Below are the code and all the weights of a small trained network. Each question names an input and a class and asks about switching units off, where a switched-off unit gives its printed mean instead of its output.

import numpy as np


def w(rows, s, z=0):
    codes = np.array(rows[::2]) - 128.0
    scale = np.full(codes.shape[1], s)
    scale[-1] = z or s
    return codes * scale


def f(y):
    return np.maximum(y, 0)


def log_softmax(a):
    a = a - a.max(-1, keepdims=True)
    return a - np.log(np.exp(a).sum(-1, keepdims=True))


def net(x, mask):
    res = np.array(x, float).reshape(1, 6) / 4 @ E
    y = f(res @ A[0][:, :-1].T + A[0][:, -1])
    res = res + np.where(mask, y, B[0][:, -1]) @ B[0][:, :-1]
    return log_softmax(res[-1] @ U[:, :-1].T + U[:, -1])


A, B = {}, {}
E = w([
[128,129,126,129,130],'x0',
[127,125,135,127,127],'x1',
[100,203,209,138,214],'x2',
[59,207,55,171,101],'x3',
[135,97,61,136,240],'x4',
[166,99,159,247,109],'x5',
],0.011)
A[0] = w([
[74,21,93,105,86,39],'n0',
[181,108,72,241,130,168],'n1',
[122,130,151,221,60,165],'n2',
[78,169,108,174,84,151],'n3',
[229,87,109,167,140,114],'n4',
[149,106,73,135,87,17],'n5',
[210,118,140,185,147,182],'n6',
[137,188,59,203,108,125],'n7',
[48,120,216,108,167,61],'n8',
[65,34,53,154,227,3],'n9',
[132,30,173,122,95,183],'n10',
[149,153,64,33,147,117],'n11',
[123,90,175,176,118,136],'n12',
[88,97,134,134,195,74],'n13',
[93,169,60,152,50,87],'n14',
[188,69,215,92,93,159],'n15',
[25,200,177,155,184,48],'n16',
[155,94,68,70,18,32],'n17',
[31,104,167,12,112,169],'n18',
[179,115,115,235,163,231],'n19',
[156,107,46,129,190,103],'n20',
[192,26,175,82,181,141],'n21',
[230,101,189,76,114,155],'n22',
[89,62,74,169,254,158],'n23',
[114,217,179,102,86,128],'n24',
[119,214,240,119,207,34],'n25',
[87,146,53,61,147,221],'n26',
[167,41,22,128,46,23],'n27',
[82,196,70,201,63,175],'n28',
],0.0087,0.004)
B[0] = w([
[153,139,118,205,154,179],'n0',
[165,150,130,95,103,233],'n1',
[170,154,145,79,93,230],'n2',
[86,82,91,48,178,209],'n3',
[120,131,126,103,164,198],'n4',
[150,68,149,178,186,162],'n5',
[173,191,164,66,165,205],'n6',
[100,136,110,83,197,213],'n7',
[150,142,129,161,143,176],'n8',
[98,87,164,152,53,202],'n9',
[85,165,152,120,141,209],'n10',
[230,180,121,113,136,197],'n11',
[164,157,146,110,139,182],'n12',
[148,108,131,152,66,159],'n13',
[86,101,113,145,147,213],'n14',
[50,150,114,124,144,225],'n15',
[160,81,133,180,165,212],'n16',
[170,81,146,175,139,207],'n17',
[179,158,131,107,113,214],'n18',
[171,182,100,75,128,239],'n19',
[102,130,164,147,80,195],'n20',
[68,151,62,120,147,236],'n21',
[24,153,86,142,157,217],'n22',
[67,101,187,109,2,233],'n23',
[139,60,151,159,59,204],'n24',
[167,61,77,211,134,219],'n25',
[159,141,157,95,158,224],'n26',
[163,73,139,183,183,229],'n27',
[66,152,139,108,164,255],'n28',
],0.0067,0.0095)
U = w([
[156,84,116,225,156,47],'0',
[116,124,141,98,109,254],'1',
[46,143,99,102,158,42],'2',
[87,88,185,120,1,90],'3',
[131,137,119,118,108,233],'4',
[195,165,133,60,122,42],'5',
],0.013,0.0077)

Each question gives the input, the list of numbers given to net, and the class t.
The units are the neurons (one row each of A and B). Each row of codes is followed by its name. A weight is (code - 128) times the scale printed after its matrix; where a second scale follows, it is the last column's (A, B and U).
mask holds one flag per neuron, in row order. A switched-off neuron (its flag False) gives its mean, the last column of its row in B, instead of its output. The means were averaged over made-up inputs and are rounded, as every weight is.
A unit's drop is (log p(t) with every unit on - log p(t) with that unit switched off) / (log p(t) with every unit on - log p(t) with every unit switched off).
The circuit of an input: a set's keep is (log p(t) with only the set's units on - log p(t) with every unit switched off) / (log p(t) with every unit on - log p(t) with every unit switched off). Starting from the 12 units with the biggest drops (on a tie, the unit counted first), units are removed one at a time, each time the one whose removal leaves the highest keep (on an exact tie, the one counted first), for as long as the keep stays at least 0.8.
units of the circuit, in order: the units of the circuit, biggest drop first
most important unit: the unit with the biggest drop
k most important neurons: the k neurons with the biggest drops, biggest first
input [-3,-6,5,6,2,8], class 5: most important unit -> n19
input [-2,-4,3,-3,2,-8], class 5: 3 most important neurons -> [n11; n18; n26]
input [4,3,6,5,1,0], class 0: units of the circuit, in order -> [n16; n25]
input [-5,4,1,-7,-5,-4], class 2: units of the circuit, in order -> [n22; n15]
input [-2,7,5,5,5,1], class 1: units of the circuit, in order -> [n23; n22]
input [1,4,4,6,-3,-7], class 5: units of the circuit, in order -> [n18; n11]
input [-8,-8,-8,-3,3,-8], class 0: units of the circuit, in order -> [n27; n17]
input [-8,0,-8,8,6,-4], class 0: units of the circuit, in order -> [n27; n17]
input [-6,-7,8,6,8,-2], class 0: 2 most important neurons -> [n16; n25]
input [-2,6,1,2,8,-3], class 3: units of the circuit, in order -> [n23; n9]
input [2,-2,0,2,3,-5], class 5: 3 most important neurons -> [n11; n26; n22]
input [-7,0,-5,-7,3,2], class 2: units of the circuit, in order -> [n21; n22]
input [-7,-7,-6,7,2,7], class 1: 2 most important neurons -> [n1; n2]
input [-7,-2,-6,-2,6,7], class 4: most important unit -> n19
input [6,-3,0,-5,2,7], class 5: units of the circuit, in order -> [n6; n19]
input [6,-1,3,4,6,7], class 5: units of the circuit, in order -> [n19; n1]
input [2,-3,-5,-6,4,2], class 2: 2 most important neurons -> [n21; n22]
input [-7,-1,-4,8,-6,3], class 2: units of the circuit, in order -> [n28; n3]
input [3,-3,1,-7,2,8], class 5: 2 most important neurons -> [n6; n19]
input [0,6,7,-1,-2,-7], class 0: most important unit -> n25
input [0,2,-5,-6,7,4], class 3: 3 most important neurons -> [n23; n9; n20]
input [2,-7,-2,6,8,-2], class 3: units of the circuit, in order -> [n23; n9]
input [-1,-6,6,3,-8,-8], class 3: 2 most important neurons -> [n24; n19]
input [-4,-1,1,8,-8,1], class 2: 2 most important neurons -> [n28; n3]
input [8,0,7,-8,0,-6], class 2: 2 most important neurons -> [n21; n22]
input [0,-7,0,-8,1,6], class 2: units of the circuit, in order -> [n22; n21; n15]
input [3,3,0,-5,8,-4], class 3: most important unit -> n23
input [8,-4,-7,8,-2,2], class 2: 4 most important neurons -> [n28; n3; n7; n25]
